Below are the code and all the weights of a small trained network. Each question names an input and a class and asks about switching units off, where a switched-off unit gives its printed mean instead of its output.

import numpy as np


def w(rows, s, z=0):
    codes = np.array(rows[::2]) - 128.0
    scale = np.full(codes.shape[1], s)
    scale[-1] = z or s
    return codes * scale


def norm(h):
    return h / np.sqrt((h * h).mean(-1, keepdims=True) + 1e-5)


def f(y):
    return y / 2 * (1 + np.tanh(0.7978845608 * (y + 0.044715 * y**3)))


def log_softmax(a):
    a = a - a.max(-1, keepdims=True)
    return a - np.log(np.exp(a).sum(-1, keepdims=True))


def net(x, mask):
    res = np.array(x, float).reshape(1, 7) / 4 @ E
    u = 0
    for l in range(4):
        y = f(norm(res) @ A[l][:, :-1].T + A[l][:, -1])
        res = res + np.where(mask[u : u + 8], y, B[l][:, -1]) @ B[l][:, :-1]
        u += 8
    return log_softmax(norm(res)[-1] @ U[:, :-1].T + U[:, -1])


A, B = {}, {}
E = w([
[174,173,200,98,84,124,35,188,125],'x0',
[131,131,123,123,125,126,131,125,129],'x1',
[89,72,134,107,118,59,110,181,163],'x2',
[6,195,110,155,69,101,109,133,86],'x3',
[209,158,78,232,88,95,184,187,128],'x4',
[128,55,46,119,99,191,75,154,66],'x5',
[121,123,138,134,130,133,125,132,128],'x6',
],0.011)
A[0] = w([
[178,192,122,131,92,233,167,65,65,7],'0.n1',
[155,129,160,94,9,200,63,188,114,93],'0.n2',
[135,136,147,255,88,181,150,177,158,42],'0.n3',
[96,66,72,113,120,75,84,198,195,30],'0.n4',
[73,191,100,116,71,104,96,102,19,74],'0.n5',
[113,76,45,131,32,222,64,149,95,2],'0.n6',
[117,205,133,111,105,254,167,145,106,72],'0.n7',
[57,173,92,176,110,88,107,158,56,109],'0.n8',
],0.0091,0.0069)
B[0] = w([
[118,83,138,188,115,52,45,61,99,183],'0.n1',
[147,179,105,107,178,110,97,138,182,214],'0.n2',
[142,141,67,115,82,82,134,139,136,172],'0.n3',
[113,72,130,103,119,47,115,152,150,169],'0.n4',
[121,100,167,147,106,216,110,168,164,243],'0.n5',
[149,185,249,70,134,70,215,144,63,207],'0.n6',
[100,79,137,192,103,46,64,72,102,175],'0.n7',
[126,82,147,156,87,174,126,164,188,253],'0.n8',
],0.014,0.005)
A[1] = w([
[189,59,81,73,90,175,65,183,2,111],'1.n1',
[169,135,78,178,99,101,139,199,43,2],'1.n2',
[230,72,115,81,161,143,135,106,140,128],'1.n3',
[69,111,164,67,162,172,67,77,91,8],'1.n4',
[130,186,179,140,110,95,186,91,98,139],'1.n5',
[55,34,66,123,79,160,249,98,38,82],'1.n6',
[217,140,126,151,104,211,117,63,129,86],'1.n7',
[74,137,94,58,160,175,79,103,153,85],'1.n8',
],0.0095,0.0066)
B[1] = w([
[105,190,245,131,121,108,202,143,110,181],'1.n1',
[103,141,62,38,60,91,145,138,101,155],'1.n2',
[129,94,176,178,106,201,121,157,77,235],'1.n3',
[109,107,58,67,18,120,121,45,95,204],'1.n4',
[65,186,166,150,141,64,129,103,99,189],'1.n5',
[130,229,134,136,221,110,92,122,220,254],'1.n6',
[100,85,130,178,117,115,68,138,60,156],'1.n7',
[145,133,57,117,47,148,150,149,111,188],'1.n8',
],0.012,0.0046)
A[2] = w([
[187,162,44,154,97,109,151,180,101,46],'2.n1',
[88,121,166,39,162,180,121,104,127,59],'2.n2',
[178,242,140,87,128,156,4,147,146,51],'2.n3',
[139,70,151,136,122,197,112,149,138,39],'2.n4',
[144,113,141,145,160,123,178,159,49,86],'2.n5',
[129,97,84,56,60,151,134,79,97,1],'2.n6',
[96,123,88,167,226,159,159,90,158,65],'2.n7',
[118,174,213,110,180,112,152,116,122,83],'2.n8',
],0.011,0.0055)
B[2] = w([
[111,137,57,1,11,162,146,107,123,199],'2.n1',
[151,171,111,110,15,118,158,120,174,243],'2.n2',
[125,154,38,135,241,142,159,71,146,236],'2.n3',
[151,96,130,162,83,207,142,138,134,182],'2.n4',
[88,118,177,98,60,160,103,179,217,161],'2.n5',
[134,128,84,24,47,95,211,145,174,189],'2.n6',
[149,199,54,136,241,172,65,179,157,194],'2.n7',
[140,189,123,67,70,54,157,188,87,254],'2.n8',
],0.009,0.0036)
A[3] = w([
[5,232,171,145,58,149,167,168,160,89],'3.n1',
[227,42,160,110,149,134,140,127,121,92],'3.n2',
[188,144,50,173,73,88,141,176,121,55],'3.n3',
[99,14,152,73,151,38,138,197,186,124],'3.n4',
[112,178,194,152,144,118,200,164,116,60],'3.n5',
[87,167,113,130,152,110,1,151,173,170],'3.n6',
[94,67,104,74,151,149,95,51,116,121],'3.n7',
[118,127,85,167,187,42,157,79,58,1],'3.n8',
],0.0096,0.0064)
B[3] = w([
[210,60,204,120,152,208,200,155,90,255],'3.n1',
[3,50,152,178,130,228,125,190,204,147],'3.n2',
[46,93,85,9,71,158,108,15,168,155],'3.n3',
[62,166,103,204,132,40,95,2,29,192],'3.n4',
[105,216,181,70,133,170,212,122,92,159],'3.n5',
[174,60,64,154,227,169,105,111,81,208],'3.n6',
[54,110,24,94,89,83,101,180,154,154],'3.n7',
[103,102,132,43,165,87,109,180,145,136],'3.n8',
],0.0085,0.0086)
U = w([
[133,167,209,56,117,70,214,143,57,199],'0',
[126,91,29,35,15,123,156,103,177,190],'1',
[74,29,175,214,113,227,112,196,169,3],'2',
[166,199,40,109,248,111,86,140,161,37],'3',
[56,60,120,203,118,18,46,51,15,107],'4',
],0.016,0.0028)

Each question gives the input, the list of numbers given to net, and the class t.
The units are the neurons (one row each of A and B). Each row of codes is followed by its name. A weight is (code - 128) times the scale printed after its matrix; where a second scale follows, it is the last column's (A, B and U).
mask holds one flag per neuron, layer by layer. A switched-off neuron (its flag False) gives its mean, the last column of its row in B, instead of its output. The means were averaged over made-up inputs and are rounded, as every weight is.
A unit's drop is (log p(t) with every unit on - log p(t) with that unit switched off) / (log p(t) with every unit on - log p(t) with every unit switched off).
The circuit of an input: a set's keep is (log p(t) with only the set's units on - log p(t) with every unit switched off) / (log p(t) with every unit on - log p(t) with every unit switched off). Starting from the 12 units with the biggest drops (on a tie, the unit counted first), units are removed one at a time, each time the one whose removal leaves the highest keep (on an exact tie, the one counted first), for as long as the keep stays at least 0.8.
circuit, biggest first: the units of the circuit, biggest drop first
unit that matters most: the unit with the biggest drop
top k neurons: the k neurons with the biggest drops, biggest first
k most important neurons of layer l: the k neurons of layer l with the biggest drops, biggest first
input [3,3,4,-5,-5,-2,8], class 1: unit that matters most	0.n8
input [6,2,7,2,1,-3,6], class 4: top 2 neurons	3.n4, 0.n4
input [7,6,7,2,-2,-2,2], class 3: circuit, biggest first	0.n2, 2.n3
input [-2,3,-6,-4,7,-5,3], class 1: circuit, biggest first	0.n3, 3.n3
input [-2,-8,-8,2,5,7,-8], class 4: top 4 neurons	0.n1, 0.n7, 2.n6, 1.n7
input [-7,-3,6,7,8,-6,7], class 1: top 3 neurons	0.n6, 0.n3, 3.n3
input [1,0,0,7,2,4,-6], class 2: top 2 neurons	0.n8, 0.n5
input [-5,-2,-3,5,3,2,6], class 2: 2 most important neurons of layer 0	0.n8, 0.n5
input [7,1,-7,7,8,4,-2], class 1: top 4 neurons	0.n3, 3.n3, 0.n2, 2.n1
input [-6,5,-8,-5,-7,5,0], class 4: 4 most important neurons of layer 1	1.n7, 1.n6, 1.n3, 1.n2
input [7,-6,1,-8,-1,8,6], class 0: 3 most important neurons of layer 0	0.n6, 0.n8, 0.n5
input [3,8,-8,2,-4,7,6], class 4: top 2 neurons	0.n1, 0.n7
input [-3,8,8,4,2,5,2], class 4: top 2 neurons	0.n4, 3.n4
input [-5,-4,7,-7,-5,0,0], class 2: top 3 neurons	1.n3, 3.n2, 2.n4
input [1,-8,4,-1,-6,6,2], class 0: top 2 neurons	0.n6, 1.n1
input [8,2,5,1,-6,6,-1], class 3: circuit, biggest first	0.n2
input [0,-2,6,5,2,-3,4], class 4: 3 most important neurons of layer 1	1.n3, 1.n1, 1.n8
input [8,4,-8,-6,-4,-6,8], class 3: top 2 neurons	2.n3, 0.n6
input [-3,2,-1,6,-7,-6,1], class 1: circuit, biggest first	0.n6, 1.n8
input [-8,8,5,5,-2,7,3], class 3: circuit, biggest first	1.n6
input [-1,8,-2,-6,-5,3,-4], class 2: top 2 neurons	1.n3, 1.n1
